Here is a tiny trained network, its code and every weight. The questions are about switching its units off for an input and a target symbol, where a switched-off unit gives its printed mean instead of its output.

import numpy as np


def w(rows, s, z=0):
    codes = np.array(rows[::2]) - 128.0
    scale = np.full(codes.shape[1], s)
    scale[-1] = z or s
    return codes * scale


def f(y):
    return np.maximum(y, 0)


def softmax(a):
    e = np.exp(a - a.max(-1, keepdims=True))
    return e / e.sum(-1, keepdims=True)


def log_softmax(a):
    a = a - a.max(-1, keepdims=True)
    return a - np.log(np.exp(a).sum(-1, keepdims=True))


def net(x, mask):
    ids = ['ΓΔΛΞΣΦΨΩαβεηθμπτ'.index(c) for c in x.split()]
    T = len(ids)
    res = E[ids] + P[:T]
    q, k, v = (res @ M[0].T for M in (Q, K, V))
    z = softmax(np.where(np.tri(T) > 0, q @ k.T / 4**0.5, -1e9)) @ v
    res = res + np.where(mask[0], z, O[0][:, -1]) @ O[0][:, :-1]
    y = f(res @ A[0][:, :-1].T + A[0][:, -1])
    res = res + np.where(mask[1:17], y, B[0][:, -1]) @ B[0][:, :-1]
    return log_softmax(res[-1] @ U[:, :-1].T + U[:, -1])


Q, K, V, O, A, B = {}, {}, {}, {}, {}, {}
E = w([
[88,88,62,107,57,172,77,175],'Γ',
[69,114,81,73,196,128,132,137],'Δ',
[135,139,98,141,170,55,126,143],'Λ',
[229,151,238,139,140,148,83,129],'Ξ',
[200,233,140,150,42,134,131,148],'Σ',
[98,161,29,71,98,138,171,157],'Φ',
[173,116,107,160,125,174,36,113],'Ψ',
[150,77,118,75,69,138,96,174],'Ω',
[113,239,115,179,127,69,155,170],'α',
[121,229,42,140,175,153,128,76],'β',
[207,175,88,92,55,176,113,89],'ε',
[208,146,41,91,249,161,110,111],'η',
[160,206,200,145,123,221,105,125],'θ',
[164,207,42,131,46,45,122,141],'μ',
[135,159,155,141,222,161,113,169],'π',
[50,105,48,153,171,134,94,149],'τ',
],0.02)
P = w([
[77,20,197,87,123,47,170,45],'0',
[151,194,46,54,178,211,122,157],'1',
[142,179,53,33,172,211,115,164],'2',
[137,173,65,24,160,202,115,171],'3',
[138,156,65,24,160,209,105,181],'4',
[142,160,69,6,149,195,109,180],'5',
[149,143,59,13,145,189,117,183],'6',
[157,158,49,1,133,184,109,187],'7',
],0.0072)
Q[0] = w([
[126,49,179,204,70,97,196,26],'h0',
[173,185,91,103,138,200,177,115],'h0',
[124,81,132,179,119,105,247,10],'h0',
[145,139,132,61,151,184,5,211],'h0',
],0.011)
K[0] = w([
[221,188,110,94,198,192,71,197],'h0',
[115,163,181,118,74,176,168,101],'h0',
[168,177,62,100,139,218,56,254],'h0',
[116,51,150,128,117,101,205,12],'h0',
],0.0097)
V[0] = w([
[71,199,54,147,98,167,123,79],'h0',
[221,167,155,192,67,168,69,68],'h0',
[72,18,66,102,100,196,51,81],'h0',
[102,122,172,243,208,238,155,113],'h0',
],0.011)
O[0] = w([
[95,229,77,140,83,186,133,11,143],'h0',
[143,137,122,49,70,93,58,77,5],'h0',
[125,60,136,222,74,231,75,69,180],'h0',
[118,195,62,122,157,198,41,188,44],'h0',
],0.012,0.003)
A[0] = w([
[133,87,115,135,148,106,122,213,22],'n0',
[204,174,194,135,57,173,151,167,34],'n1',
[32,97,95,174,147,36,67,149,3],'n2',
[118,153,238,147,211,135,99,81,193],'n3',
[135,158,115,104,135,107,51,33,125],'n4',
[126,113,83,8,138,169,144,166,155],'n5',
[93,171,94,221,122,151,2,99,60],'n6',
[122,170,159,122,13,139,157,199,95],'n7',
[220,141,150,120,206,145,105,71,33],'n8',
[58,142,158,185,80,185,173,152,71],'n9',
[80,116,179,40,52,172,148,54,170],'n10',
[176,119,127,98,176,124,141,215,43],'n11',
[125,118,165,110,130,204,102,163,100],'n12',
[127,175,99,138,178,122,163,172,5],'n13',
[169,147,151,57,163,122,174,110,76],'n14',
[106,102,197,90,43,152,229,32,42],'n15',
],0.0085,0.0072)
B[0] = w([
[144,144,44,130,87,130,126,94,167],'n0',
[94,75,139,52,189,26,120,106,161],'n1',
[89,82,108,74,123,144,128,209,136],'n2',
[147,154,68,75,74,187,110,219,176],'n3',
[155,114,184,142,187,176,141,151,222],'n4',
[93,80,191,172,111,175,140,83,252],'n5',
[124,179,105,139,139,33,150,214,214],'n6',
[85,76,151,103,142,93,125,1,158],'n7',
[51,36,20,24,64,113,136,56,159],'n8',
[74,127,154,52,158,123,109,97,220],'n9',
[155,155,138,205,186,114,113,106,207],'n10',
[164,142,116,134,114,167,169,154,195],'n11',
[148,93,99,160,116,130,69,139,180],'n12',
[100,143,141,111,94,197,105,155,165],'n13',
[102,120,88,153,132,84,93,153,189],'n14',
[132,152,116,126,87,160,106,136,203],'n15',
],0.0094,0.017)
U = w([
[42,125,108,141,40,128,75,114,4],'Γ',
[104,77,166,140,255,162,164,140,61],'Δ',
[201,122,143,144,197,107,219,179,248],'Λ',
[138,110,90,50,81,102,102,142,114],'Ξ',
[101,105,157,85,209,68,128,101,162],'Σ',
[73,140,140,85,70,182,179,75,38],'Φ',
[189,115,94,165,178,96,93,161,116],'Ψ',
[139,79,200,140,99,136,148,154,142],'Ω',
[49,181,173,86,84,101,163,179,114],'α',
[147,193,78,116,198,144,141,105,117],'β',
[213,133,137,120,171,164,135,83,139],'ε',
[135,96,2,75,190,129,135,66,152],'η',
[98,176,204,57,124,157,63,159,177],'θ',
[140,163,71,123,61,83,138,116,188],'μ',
[168,172,125,117,85,183,138,176,71],'π',
[30,114,60,134,164,80,97,148,1],'τ',
],0.0071,0.0047)

Each question gives the input, a string of symbols that net reads in full, and the target symbol t.
The units are the heads (4 rows each of Q, K, V and O) and the neurons (one row each of A and B). Each row of codes is followed by its name. A weight is (code - 128) times the scale printed after its matrix; where a second scale follows, it is the last column's (O, A, B and U).
mask holds one flag per unit, heads first, then neurons. A switched-off unit (its flag False) gives its mean, the last column of its rows in O or B, instead of its output. The means were averaged over made-up inputs and are rounded, as every weight is.
A unit's drop is (log p(t) with every unit on - log p(t) with that unit switched off) / (log p(t) with every unit on - log p(t) with every unit switched off).
The circuit of an input: a set's keep is (log p(t) with only the set's units on - log p(t) with every unit switched off) / (log p(t) with every unit on - log p(t) with every unit switched off). Starting from the 12 units with the biggest drops (on a tie, the unit counted first), units are removed one at a time, each time the one whose removal leaves the highest keep (on an exact tie, the one counted first), for as long as the keep stays at least 0.8.
units of the circuit, in order: the units of the circuit, biggest drop first
most important unit: the unit with the biggest drop
k most important neurons: the k neurons with the biggest drops, biggest first
drop of u: that unit's drop, to one decimal
input η ε β Ξ Ψ θ Φ Σ, target Σ: most important unit => n1
input α η η Δ α θ Δ Δ, target α: units of the circuit, in order => [h0 n13]
input θ Δ Λ, target θ: units of the circuit, in order => [h0 n5]
input μ Ω Δ Δ ε, target μ: 3 most important neurons => [n15 n14 n5]
input η η η Ω π τ Ω Λ, target Λ: units of the circuit, in order => [h0 n9]
input μ Δ θ Δ Σ β Ψ, target μ: units of the circuit, in order => [h0 n15 n5]
input Φ Δ Δ, target Φ: units of the circuit, in order => [h0 n15]
input Ψ Ω π β Ω ε Φ, target Ψ: 2 most important neurons => [n10 n6]
input β β β Ψ Ξ, target β: units of the circuit, in order => [h0 n5]
input π Γ Ξ ε, target π: 3 most important neurons => [n11 n13 n9]
input τ α ε Λ, target τ: units of the circuit, in order => [h0 n6 n4]
input ε θ Φ Ω Ξ Γ τ, target ε: 2 most important neurons => [n10 n4]
input μ Σ θ Φ Σ β β, target μ: 2 most important neurons => [n15 n14]
input η Δ τ τ Λ Δ π, target π: most important unit => n3
input Γ ε Ψ Φ Δ θ Ψ β, target Γ: 2 most important neurons => [n15 n9]
input β π Σ Ω, target β: 2 most important neurons => [n10 n6]
input τ Φ Φ θ Σ Γ Λ θ, target τ: 2 most important neurons => [n6 n1]
input η π Δ α, target α: 2 most important neurons => [n13 n10]
input Γ θ β Φ Γ, target Γ: 3 most important neurons => [n15 n4 n9]
input Σ Φ Δ Δ θ, target Σ: most important neuron => [n10]
input Ω Φ θ Φ Ξ θ Λ Δ, target Ω: drop of n14 => 0.0
input μ Φ Δ, target μ: drop of n15 => 0.7
input β ε Δ Λ ε Φ τ, target β: drop of n7 => 0.0
input μ θ Λ μ Δ β μ, target μ: drop of h0 => 0.8
